Below are the code and all the weights of a small trained network. Each question names an input and a class and asks about switching units off, where a switched-off unit gives its printed mean instead of its output.

import numpy as np


def w(rows, s, z=0):
    codes = np.array(rows[::2]) - 128.0
    scale = np.full(codes.shape[1], s)
    scale[-1] = z or s
    return codes * scale


def f(y):
    return np.maximum(y, 0)


def log_softmax(a):
    a = a - a.max(-1, keepdims=True)
    return a - np.log(np.exp(a).sum(-1, keepdims=True))


def net(x, mask):
    res = np.array(x, float).reshape(1, 7) / 4 @ E
    y = f(res @ A[0][:, :-1].T + A[0][:, -1])
    res = res + np.where(mask, y, B[0][:, -1]) @ B[0][:, :-1]
    return log_softmax(res[-1] @ U[:, :-1].T + U[:, -1])


A, B = {}, {}
E = w([
[191,136,188,94,86,1,39,208,183,104],'x0',
[124,105,162,106,115,130,163,115,149,133],'x1',
[136,171,209,96,210,91,74,18,163,189],'x2',
[131,141,135,110,133,112,140,126,84,113],'x3',
[119,102,134,136,121,118,134,118,143,135],'x4',
[232,38,88,56,105,182,30,71,59,140],'x5',
[102,160,99,158,111,130,68,127,113,122],'x6',
],0.009)
A[0] = w([
[159,107,77,161,18,151,180,178,132,66,106],'neuron 1',
[145,131,91,184,157,227,195,76,71,185,58],'neuron 2',
[112,123,106,133,68,132,130,174,90,95,103],'neuron 3',
[96,128,124,172,112,254,173,64,95,161,112],'neuron 4',
[194,150,157,85,48,18,75,222,177,164,108],'neuron 5',
[20,231,148,195,173,77,223,177,193,111,54],'neuron 6',
[125,172,177,80,204,80,85,40,156,152,194],'neuron 7',
[123,174,165,164,141,103,68,43,132,161,74],'neuron 8',
[61,149,52,147,181,184,202,63,83,209,103],'neuron 9',
[139,80,72,150,20,140,174,217,104,122,142],'neuron 10',
[124,96,87,155,64,151,168,173,108,37,145],'neuron 11',
[225,50,91,68,69,198,64,54,86,138,4],'neuron 12',
[114,167,139,127,198,87,97,10,151,191,159],'neuron 13',
],0.0071,0.0015)
B[0] = w([
[119,192,77,131,166,213,155,106,127,232,199],'neuron 1',
[130,115,140,149,68,124,115,190,84,90,222],'neuron 2',
[159,186,141,116,132,161,122,119,128,190,168],'neuron 3',
[165,83,199,152,69,89,108,222,100,129,224],'neuron 4',
[150,66,197,196,21,88,122,239,82,145,222],'neuron 5',
[55,84,84,69,214,66,2,91,200,51,247],'neuron 6',
[166,149,157,150,112,179,188,74,155,219,219],'neuron 7',
[121,140,165,125,114,143,161,67,135,194,184],'neuron 8',
[158,100,174,192,79,39,107,222,56,94,231],'neuron 9',
[148,192,50,176,166,193,180,64,134,167,207],'neuron 10',
[166,190,82,154,186,195,189,76,171,156,195],'neuron 11',
[66,48,54,28,222,84,57,113,189,56,248],'neuron 12',
[184,184,90,163,152,219,239,92,146,174,218],'neuron 13',
],0.0068,0.012)
U = w([
[146,196,128,168,149,198,202,73,142,208,254],'0',
[139,101,187,184,3,90,109,222,88,112,83],'1',
[55,99,107,44,218,103,47,94,177,49,33],'2',
],0.011,0.0019)

Each question gives the input, the list of numbers given to net, and the class t.
The units are the neurons (one row each of A and B). Each row of codes is followed by its name. A weight is (code - 128) times the scale printed after its matrix; where a second scale follows, it is the last column's (A, B and U).
mask holds one flag per neuron, in row order. A switched-off neuron (its flag False) gives its mean, the last column of its row in B, instead of its output. The means were averaged over made-up inputs and are rounded, as every weight is.
A unit's drop is (log p(t) with every unit on - log p(t) with that unit switched off) / (log p(t) with every unit on - log p(t) with every unit switched off).
The circuit of an input: a set's keep is (log p(t) with only the set's units on - log p(t) with every unit switched off) / (log p(t) with every unit on - log p(t) with every unit switched off). Starting from the 12 units with the biggest drops (on a tie, the unit counted first), units are removed one at a time, each time the one whose removal leaves the highest keep (on an exact tie, the one counted first), for as long as the keep stays at least 0.8.
units of the circuit, in order: the units of the circuit, biggest drop first
top k neurons: the k neurons with the biggest drops, biggest first
drop of u: that unit's drop, to one decimal
input [-8,-5,6,-7,-1,-5,-5], class 1: units of the circuit, in order : (neuron 9)
input [-8,-7,-5,-1,-2,-1,3], class 1: top 2 neurons : (neuron 9; neuron 4)
input [7,-3,-4,-3,5,8,-8], class 2: top 3 neurons : (neuron 12; neuron 9; neuron 4)
input [2,-3,-6,-4,-3,6,-4], class 0: top 3 neurons : (neuron 6; neuron 10; neuron 1)
input [4,-5,4,-3,-8,4,-1], class 0: top 2 neurons : (neuron 6; neuron 9)
input [6,5,4,-3,-1,-8,2], class 2: top 2 neurons : (neuron 6; neuron 9)
input [1,1,5,-1,5,4,7], class 0: top 2 neurons : (neuron 6; neuron 13)
input [5,-8,4,-6,2,-6,-6], class 2: top 4 neurons : (neuron 6; neuron 9; neuron 4; neuron 2)
input [8,-2,5,0,6,7,1], class 1: top 2 neurons : (neuron 5; neuron 6)
input [0,1,8,6,-7,6,6], class 0: top 3 neurons : (neuron 13; neuron 7; neuron 6)
input [-8,-4,6,-2,3,3,5], class 1: top 3 neurons : (neuron 9; neuron 4; neuron 2)
input [-8,0,-6,-7,3,-2,-6], class 1: top 3 neurons : (neuron 9; neuron 4; neuron 2)
input [-7,1,-3,-3,8,-5,-4], class 1: drop of neuron 9 : 0.2
input [0,-3,3,-2,-5,-5,1], class 2: units of the circuit, in order : (neuron 6)
input [-3,-8,1,1,-3,3,0], class 1: drop of neuron 11 : 0.1
input [1,4,0,-5,0,3,-2], class 2: drop of neuron 9 : 0.1
